Here is a tiny trained network, its code and every weight. The questions are about switching its units off for an input and a target symbol, where a switched-off unit gives its printed mean instead of its output.

import numpy as np


def w(rows, s, z=0):
    codes = np.array(rows[::2]) - 128.0
    scale = np.full(codes.shape[1], s)
    scale[-1] = z or s
    return codes * scale


def norm(h):
    return h / np.sqrt((h * h).mean(-1, keepdims=True) + 1e-5)


def f(y):
    return np.maximum(y, 0)


def softmax(a):
    e = np.exp(a - a.max(-1, keepdims=True))
    return e / e.sum(-1, keepdims=True)


def log_softmax(a):
    a = a - a.max(-1, keepdims=True)
    return a - np.log(np.exp(a).sum(-1, keepdims=True))


def net(x, mask):
    ids = ['αδηπστφψω'.index(c) for c in x.split()]
    T = len(ids)
    res = E[ids] + P[:T]
    u = 0
    for l in range(3):
        r = norm(res)
        for j in range(2):
            rows = slice(3 * j, 3 * j + 3)
            q, k, v = (r @ M[l][rows].T for M in (Q, K, V))
            z = softmax(np.where(np.tri(T) > 0, q @ k.T / 3**0.5, -1e9)) @ v
            o = O[l][rows]
            res = res + np.where(mask[u + j], z, o[:, -1]) @ o[:, :-1]
        u += 2
        y = f(norm(res) @ A[l][:, :-1].T + A[l][:, -1])
        res = res + np.where(mask[u : u + 4], y, B[l][:, -1]) @ B[l][:, :-1]
        u += 4
    return log_softmax(norm(res)[-1] @ U[:, :-1].T + U[:, -1])


Q, K, V, O, A, B = {}, {}, {}, {}, {}, {}
E = w([
[111,133,118,148],'α',
[128,102,255,142],'δ',
[137,139,139,90],'η',
[134,143,138,93],'π',
[118,137,123,136],'σ',
[108,100,116,141],'τ',
[124,142,124,138],'φ',
[119,123,114,159],'ψ',
[111,107,123,114],'ω',
],0.041)
P = w([
[155,115,157,84],'0',
[90,169,149,105],'1',
[81,170,169,131],'2',
[100,160,189,137],'3',
[222,127,154,91],'4',
[158,145,131,136],'5',
[91,197,126,94],'6',
[77,160,163,130],'7',
[156,117,139,132],'8',
[255,93,142,138],'9',
[149,152,121,154],'10',
[136,122,126,158],'11',
],0.014)
Q[0] = w([
[201,62,232,162],'L0H1',
[20,153,249,149],'L0H1',
[140,130,104,139],'L0H1',
[130,162,113,166],'L0H2',
[126,152,162,120],'L0H2',
[122,102,214,120],'L0H2',
],0.016)
K[0] = w([
[184,120,24,75],'L0H1',
[232,52,251,143],'L0H1',
[125,172,133,89],'L0H1',
[143,122,5,106],'L0H2',
[124,98,179,138],'L0H2',
[197,93,181,125],'L0H2',
],0.013)
V[0] = w([
[168,249,125,156],'L0H1',
[82,182,139,26],'L0H1',
[124,170,68,197],'L0H1',
[208,136,51,118],'L0H2',
[194,77,222,200],'L0H2',
[174,136,217,130],'L0H2',
],0.011)
O[0] = w([
[10,140,160,89,53],'L0H1',
[96,194,18,104,160],'L0H1',
[68,105,207,136,72],'L0H1',
[223,140,166,148,3],'L0H2',
[36,147,204,125,144],'L0H2',
[94,187,135,107,143],'L0H2',
],0.012,0.006)
A[0] = w([
[83,200,128,190,90],'L0N1',
[5,184,50,154,254],'L0N2',
[164,225,76,173,176],'L0N3',
[24,1,65,92,222],'L0N4',
],0.0076,0.0045)
B[0] = w([
[244,109,153,160,144],'L0N1',
[108,42,84,123,255],'L0N2',
[188,34,163,67,187],'L0N3',
[172,113,116,233,230],'L0N4',
],0.011,0.0093)
Q[1] = w([
[149,105,116,242],'L1H1',
[126,136,187,41],'L1H1',
[97,120,93,106],'L1H1',
[169,98,156,186],'L1H2',
[124,35,24,198],'L1H2',
[98,219,172,9],'L1H2',
],0.011)
K[1] = w([
[90,115,143,75],'L1H1',
[147,134,46,163],'L1H1',
[110,153,126,163],'L1H1',
[65,61,175,133],'L1H2',
[89,186,198,54],'L1H2',
[138,98,3,206],'L1H2',
],0.016)
V[1] = w([
[167,236,152,150],'L1H1',
[51,169,168,133],'L1H1',
[225,116,98,48],'L1H1',
[103,183,244,62],'L1H2',
[149,156,140,207],'L1H2',
[88,75,196,98],'L1H2',
],0.011)
O[1] = w([
[99,255,139,104,3],'L1H1',
[165,221,117,166,47],'L1H1',
[105,64,214,67,179],'L1H1',
[172,127,92,226,105],'L1H2',
[123,197,75,102,85],'L1H2',
[69,103,164,202,177],'L1H2',
],0.0085,0.0049)
A[1] = w([
[169,121,99,167,55],'L1N1',
[149,69,246,128,195],'L1N2',
[105,126,57,112,254],'L1N3',
[88,116,124,71,118],'L1N4',
],0.012,0.0045)
B[1] = w([
[200,68,117,141,170],'L1N1',
[79,219,128,255,254],'L1N2',
[12,142,183,131,239],'L1N3',
[143,253,162,147,182],'L1N4',
],0.009,0.0072)
Q[2] = w([
[159,91,191,174],'L2H1',
[186,131,70,121],'L2H1',
[119,81,144,133],'L2H1',
[135,133,10,173],'L2H2',
[177,118,185,95],'L2H2',
[124,168,180,203],'L2H2',
],0.014)
K[2] = w([
[64,140,59,198],'L2H1',
[78,69,139,109],'L2H1',
[189,132,106,176],'L2H1',
[93,124,253,121],'L2H2',
[170,80,77,132],'L2H2',
[75,113,124,123],'L2H2',
],0.015)
V[2] = w([
[185,129,133,164],'L2H1',
[131,86,70,176],'L2H1',
[98,171,133,204],'L2H1',
[151,161,53,138],'L2H2',
[139,198,99,114],'L2H2',
[181,79,1,141],'L2H2',
],0.015)
O[2] = w([
[140,145,114,36,134],'L2H1',
[148,236,91,102,254],'L2H1',
[107,144,159,55,127],'L2H1',
[136,151,161,58,25],'L2H2',
[110,101,112,59,15],'L2H2',
[138,251,112,107,72],'L2H2',
],0.012,0.0067)
A[2] = w([
[120,31,63,130,58],'L2N1',
[70,139,187,177,193],'L2N2',
[38,71,153,85,254],'L2N3',
[118,255,126,242,113],'L2N4',
],0.0083,0.006)
B[2] = w([
[190,74,209,58,209],'L2N1',
[159,141,8,73,242],'L2N2',
[146,201,219,102,255],'L2N3',
[154,67,197,118,220],'L2N4',
],0.012,0.006)
U = w([
[99,156,252,205,65],'α',
[23,108,141,137,5],'δ',
[66,130,88,94,216],'η',
[138,60,179,66,77],'π',
[235,175,165,164,215],'σ',
[158,57,201,71,54],'τ',
[203,132,64,79,161],'φ',
[82,189,80,181,191],'ψ',
[94,137,149,120,73],'ω',
],0.016,0.0028)

Each question gives the input, a string of symbols that net reads in full, and the target symbol t.
The units are the heads (3 rows each of Q, K, V and O) and the neurons (one row each of A and B). Each row of codes is followed by its name. A weight is (code - 128) times the scale printed after its matrix; where a second scale follows, it is the last column's (O, A, B and U).
mask holds one flag per unit, layer by layer, with each layer's heads first. A switched-off unit (its flag False) gives its mean, the last column of its rows in O or B, instead of its output. The means were averaged over made-up inputs and are rounded, as every weight is.
A unit's drop is (log p(t) with every unit on - log p(t) with that unit switched off) / (log p(t) with every unit on - log p(t) with every unit switched off).
The circuit of an input: a set's keep is (log p(t) with only the set's units on - log p(t) with every unit switched off) / (log p(t) with every unit on - log p(t) with every unit switched off). Starting from the 12 units with the biggest drops (on a tie, the unit counted first), units are removed one at a time, each time the one whose removal leaves the highest keep (on an exact tie, the one counted first), for as long as the keep stays at least 0.8.
circuit, biggest first: the units of the circuit, biggest drop first
k most important neurons: the k neurons with the biggest drops, biggest first
top k neurons in layer l: the k neurons of layer l with the biggest drops, biggest first
input α φ α τ α α ω τ ψ η, target φ: 2 most important neurons -> [L1N2 L2N3]
input ω ω φ ω ψ, target φ: circuit, biggest first -> [L0H1 L1H2]
input τ ω φ ω ω τ ψ τ, target φ: circuit, biggest first -> [L0H1]
input ψ τ τ, target α: circuit, biggest first -> [L0H1 L1N2]
input α τ ψ ω, target ψ: circuit, biggest first -> [L2H2 L0H2]
input σ α ψ, target η: circuit, biggest first -> [L0H1 L1H2]
input α τ η δ τ τ σ φ, target τ: top 2 neurons in layer 0 -> [L0N3 L0N4]
input τ π δ ψ ω ψ σ, target π: 2 most important neurons -> [L0N3 L0N4]
input τ η ψ ω σ, target τ: top 2 neurons in layer 0 -> [L0N4 L0N2]
input η τ ψ σ, target τ: 2 most important neurons -> [L1N3 L2N1]
input τ η α ψ ψ, target τ: 2 most important neurons -> [L0N2 L2N1]
input α τ φ σ τ τ α τ, target σ: circuit, biggest first -> [L0H1 L1H1]
input ψ η π π ψ, target τ: top 3 neurons in layer 2 -> [L2N1 L2N2 L2N3]
input α π π, target ψ: circuit, biggest first -> [L0H1]
input η τ τ τ ψ τ α α φ σ, target ψ: 2 most important neurons -> [L2N2 L1N3]
input ψ ω α φ α, target φ: top 2 neurons in layer 1 -> [L1N2 L1N4]
input η α τ τ, target τ: top 3 neurons in layer 2 -> [L2N1 L2N2 L2N3]
input η ω π ψ π ω ψ ω ψ φ, target α: 2 most important neurons -> [L2N4 L1N2]
input ψ τ α ψ ω τ ω, target α: top 2 neurons in layer 2 -> [L2N4 L2N3]
input τ α π π α ω τ, target π: circuit, biggest first -> [L1H1]
input τ φ η σ τ τ σ ψ, target σ: top 2 neurons in layer 0 -> [L0N2 L0N4]
